Below is a small trained network, with its code and all its weights. Each question gives an input and a class and asks what happens when units are switched off, that is, made to give their printed mean instead of their output.

import numpy as np


def w(rows, s, z=0):
    codes = np.array(rows[::2]) - 128.0
    scale = np.full(codes.shape[1], s)
    scale[-1] = z or s
    return codes * scale


def norm(h):
    return h / np.sqrt((h * h).mean(-1, keepdims=True) + 1e-5)


def f(y):
    return y / 2 * (1 + np.tanh(0.7978845608 * (y + 0.044715 * y**3)))


def log_softmax(a):
    a = a - a.max(-1, keepdims=True)
    return a - np.log(np.exp(a).sum(-1, keepdims=True))


def net(x, mask):
    res = np.array(x, float).reshape(1, 3) / 4 @ E
    u = 0
    for l in range(3):
        y = f(norm(res) @ A[l][:, :-1].T + A[l][:, -1])
        res = res + np.where(mask[u : u + 5], y, B[l][:, -1]) @ B[l][:, :-1]
        u += 5
    return log_softmax(norm(res)[-1] @ U[:, :-1].T + U[:, -1])


A, B = {}, {}
E = w([
[227,181,51,185,135,124,180,70,143,83,161],'x0',
[171,133,86,244,172,147,32,208,181,159,168],'x1',
[210,85,124,110,109,77,173,71,233,254,144],'x2',
],0.011)
A[0] = w([
[102,215,116,153,78,95,111,149,150,176,92,101],'L0N0',
[186,193,95,139,110,132,152,109,79,118,135,205],'L0N1',
[88,154,94,169,191,182,95,182,116,73,143,49],'L0N2',
[141,153,175,71,143,190,163,156,71,2,83,87],'L0N3',
[153,156,81,133,177,151,102,71,87,59,117,1],'L0N4',
],0.0085,0.0026)
B[0] = w([
[153,69,75,136,111,172,101,107,50,94,138,131],'L0N0',
[143,202,87,91,157,67,143,113,74,115,183,206],'L0N1',
[47,176,96,59,99,168,148,142,253,142,92,223],'L0N2',
[198,60,149,199,147,85,114,154,34,141,255,254],'L0N3',
[203,149,140,161,53,76,126,134,116,162,81,184],'L0N4',
],0.01,0.0079)
A[1] = w([
[166,70,155,1,68,95,226,5,181,115,39,73],'L1N0',
[28,20,245,53,70,123,149,137,136,206,79,3],'L1N1',
[19,155,134,98,131,250,103,155,116,65,99,81],'L1N2',
[206,90,110,178,229,134,94,177,214,199,141,34],'L1N3',
[116,22,191,141,94,126,40,209,133,142,132,170],'L1N4',
],0.0071,0.0028)
B[1] = w([
[59,136,72,131,190,93,111,150,155,112,86,254],'L1N0',
[142,135,86,222,38,121,165,178,100,165,107,253],'L1N1',
[187,129,195,158,126,165,180,120,184,133,129,186],'L1N2',
[138,129,200,143,83,120,147,110,6,73,163,219],'L1N3',
[83,70,126,37,199,154,93,41,140,124,128,241],'L1N4',
],0.012,0.0067)
A[2] = w([
[117,173,76,60,213,97,107,75,207,68,125,87],'L2N0',
[138,234,31,166,64,147,71,164,221,96,105,3],'L2N1',
[63,102,133,74,99,203,56,216,225,165,64,77],'L2N2',
[108,2,214,84,142,87,53,96,98,166,107,70],'L2N3',
[53,97,108,114,194,112,121,149,86,128,194,56],'L2N4',
],0.0085,0.0053)
B[2] = w([
[112,191,191,22,195,245,145,78,128,144,97,190],'L2N0',
[45,126,102,98,40,202,126,219,69,153,41,213],'L2N1',
[231,160,145,212,218,29,76,39,186,60,132,243],'L2N2',
[85,98,155,20,110,229,162,224,128,136,146,254],'L2N3',
[142,140,153,148,87,164,134,104,179,209,54,182],'L2N4',
],0.011,0.0057)
U = w([
[96,28,206,42,95,207,143,176,84,167,165,238],'0',
[228,144,98,173,81,17,129,90,61,96,234,237],'1',
[156,135,203,149,203,165,90,104,249,78,119,129],'2',
[126,220,79,121,49,215,124,223,113,98,76,46],'3',
[55,75,78,137,99,38,161,154,155,192,18,4],'4',
[123,184,100,6,203,101,197,19,165,133,93,34],'5',
],0.014,0.0028)

Each question gives the input, the list of numbers given to net, and the class t.
The units are the neurons (one row each of A and B). Each row of codes is followed by its name. A weight is (code - 128) times the scale printed after its matrix; where a second scale follows, it is the last column's (A, B and U).
mask holds one flag per neuron, layer by layer. A switched-off neuron (its flag False) gives its mean, the last column of its row in B, instead of its output. The means were averaged over made-up inputs and are rounded, as every weight is.
A unit's drop is (log p(t) with every unit on - log p(t) with that unit switched off) / (log p(t) with every unit on - log p(t) with every unit switched off).
The circuit of an input: a set's keep is (log p(t) with only the set's units on - log p(t) with every unit switched off) / (log p(t) with every unit on - log p(t) with every unit switched off). Starting from the 12 units with the biggest drops (on a tie, the unit counted first), units are removed one at a time, each time the one whose removal leaves the highest keep (on an exact tie, the one counted first), for as long as the keep stays at least 0.8.
units of the circuit, in order: the units of the circuit, biggest drop first
k most important neurons: the k neurons with the biggest drops, biggest first
top k neurons in layer l: the k neurons of layer l with the biggest drops, biggest first
drop when u is switched off: that unit's drop, to one decimal
input [-5,-3,3], class 4: units of the circuit, in order : L1N1
input [0,3,-8], class 2: top 2 neurons in layer 0 : L0N2, L0N1
input [-2,-2,7], class 4: 2 most important neurons : L1N1, L0N3
input [5,8,0], class 3: 2 most important neurons : L0N3, L0N2
input [0,-6,7], class 4: 2 most important neurons : L1N1, L1N4
input [0,5,5], class 0: top 2 neurons in layer 2 : L2N3, L2N2
input [-8,-8,1], class 4: 3 most important neurons : L1N1, L1N0, L1N3
input [0,3,-6], class 2: 3 most important neurons : L0N2, L2N2, L1N1
input [6,2,-3], class 3: 2 most important neurons : L2N1, L0N2
input [8,8,-1], class 3: 3 most important neurons : L0N3, L2N1, L0N2
input [-1,-2,8], class 4: top 2 neurons in layer 0 : L0N3, L0N1
input [-8,1,-4], class 2: 3 most important neurons : L2N2, L1N3, L0N2
input [-5,-1,6], class 4: 2 most important neurons : L0N3, L1N1
input [-8,7,-1], class 2: units of the circuit, in order : L2N2
input [8,1,-2], class 3: top 2 neurons in layer 2 : L2N1, L2N2
input [4,2,0], class 3: 2 most important neurons : L0N3, L1N4
input [-2,0,7], class 4: 3 most important neurons : L0N3, L1N1, L1N0
input [-1,1,-2], class 2: drop when L0N2 is switched off : 1.2
input [-3,-3,2], class 4: drop when L1N1 is switched off : 1.0
input [6,-3,-6], class 1: units of the circuit, in order : L0N3
input [-3,-3,1], class 4: drop when L0N3 is switched off : 0.1
